Below are the code and all the weights of a small trained network. Each question names an input and a class and asks about switching units off, where a switched-off unit gives its printed mean instead of its output.

import numpy as np


def w(rows, s, z=0):
    codes = np.array(rows[::2]) - 128.0
    scale = np.full(codes.shape[1], s)
    scale[-1] = z or s
    return codes * scale


def f(y):
    return np.maximum(y, 0)


def log_softmax(a):
    a = a - a.max(-1, keepdims=True)
    return a - np.log(np.exp(a).sum(-1, keepdims=True))


def net(x, mask):
    res = np.array(x, float).reshape(1, 6) / 4 @ E
    y = f(res @ A[0][:, :-1].T + A[0][:, -1])
    res = res + np.where(mask, y, B[0][:, -1]) @ B[0][:, :-1]
    return log_softmax(res[-1] @ U[:, :-1].T + U[:, -1])


A, B = {}, {}
E = w([
[126,128,125,129],'x0',
[227,206,84,204],'x1',
[137,192,90,9],'x2',
[128,128,128,129],'x3',
[129,126,129,127],'x4',
[206,36,54,103],'x5',
],0.012)
A[0] = w([
[119,44,119,128,194],'N1',
[105,117,182,202,170],'N2',
[132,216,119,111,162],'N3',
[136,79,200,150,150],'N4',
[196,210,85,181,176],'N5',
[183,140,136,197,121],'N6',
[71,37,100,149,198],'N7',
[162,81,109,191,100],'N8',
[236,113,53,251,211],'N9',
[176,187,107,160,177],'N10',
[98,139,209,198,155],'N11',
[202,90,78,26,108],'N12',
[36,104,94,97,254],'N13',
[77,118,208,62,220],'N14',
],0.014,0.0066)
B[0] = w([
[162,120,127,177,187],'N1',
[213,135,101,86,192],'N2',
[77,209,151,132,183],'N3',
[150,120,151,138,174],'N4',
[97,162,73,108,219],'N5',
[88,110,100,93,181],'N6',
[174,102,153,197,199],'N7',
[78,84,111,144,175],'N8',
[121,101,55,104,252],'N9',
[103,177,57,104,192],'N10',
[194,150,124,28,198],'N11',
[182,137,161,94,192],'N12',
[136,91,247,121,207],'N13',
[111,79,197,110,220],'N14',
],0.013,0.021)
U = w([
[205,129,169,96,206],'0',
[155,154,97,52,115],'1',
[43,113,170,76,250],'2',
[67,209,125,129,80],'3',
[174,86,129,249,75],'4',
[78,53,74,129,10],'5',
],0.014,0.0019)

Each question gives the input, the list of numbers given to net, and the class t.
The units are the neurons (one row each of A and B). Each row of codes is followed by its name. A weight is (code - 128) times the scale printed after its matrix; where a second scale follows, it is the last column's (A, B and U).
mask holds one flag per neuron, in row order. A switched-off neuron (its flag False) gives its mean, the last column of its row in B, instead of its output. The means were averaged over made-up inputs and are rounded, as every weight is.
A unit's drop is (log p(t) with every unit on - log p(t) with that unit switched off) / (log p(t) with every unit on - log p(t) with every unit switched off).
The circuit of an input: a set's keep is (log p(t) with only the set's units on - log p(t) with every unit switched off) / (log p(t) with every unit on - log p(t) with every unit switched off). Starting from the 12 units with the biggest drops (on a tie, the unit counted first), units are removed one at a time, each time the one whose removal leaves the highest keep (on an exact tie, the one counted first), for as long as the keep stays at least 0.8.
units of the circuit, in order: the units of the circuit, biggest drop first
k most important neurons: the k neurons with the biggest drops, biggest first
drop when u is switched off: that unit's drop, to one decimal
input [-1,1,7,-4,-4,-8], class 3: units of the circuit, in order => [N3]
input [4,0,2,5,-4,-6], class 2: units of the circuit, in order => [N14, N12]
input [-1,-3,-5,-1,-3,1], class 4: units of the circuit, in order => [N7, N1]
input [-4,2,4,8,-7,0], class 3: units of the circuit, in order => [N11, N2, N3]
input [3,-7,-7,7,7,1], class 4: 3 most important neurons => [N7, N1, N12]
input [7,1,-6,-7,5,5], class 5: 2 most important neurons => [N9, N8]
input [-6,6,-6,-7,-7,2], class 5: 2 most important neurons => [N8, N9]
input [3,3,-1,-4,6,1], class 5: drop when N12 is switched off => 0.1
input [3,2,-2,4,5,-7], class 1: drop when N11 is switched off => 0.4
input [7,6,6,7,-8,-1], class 3: drop when N3 is switched off => 0.2
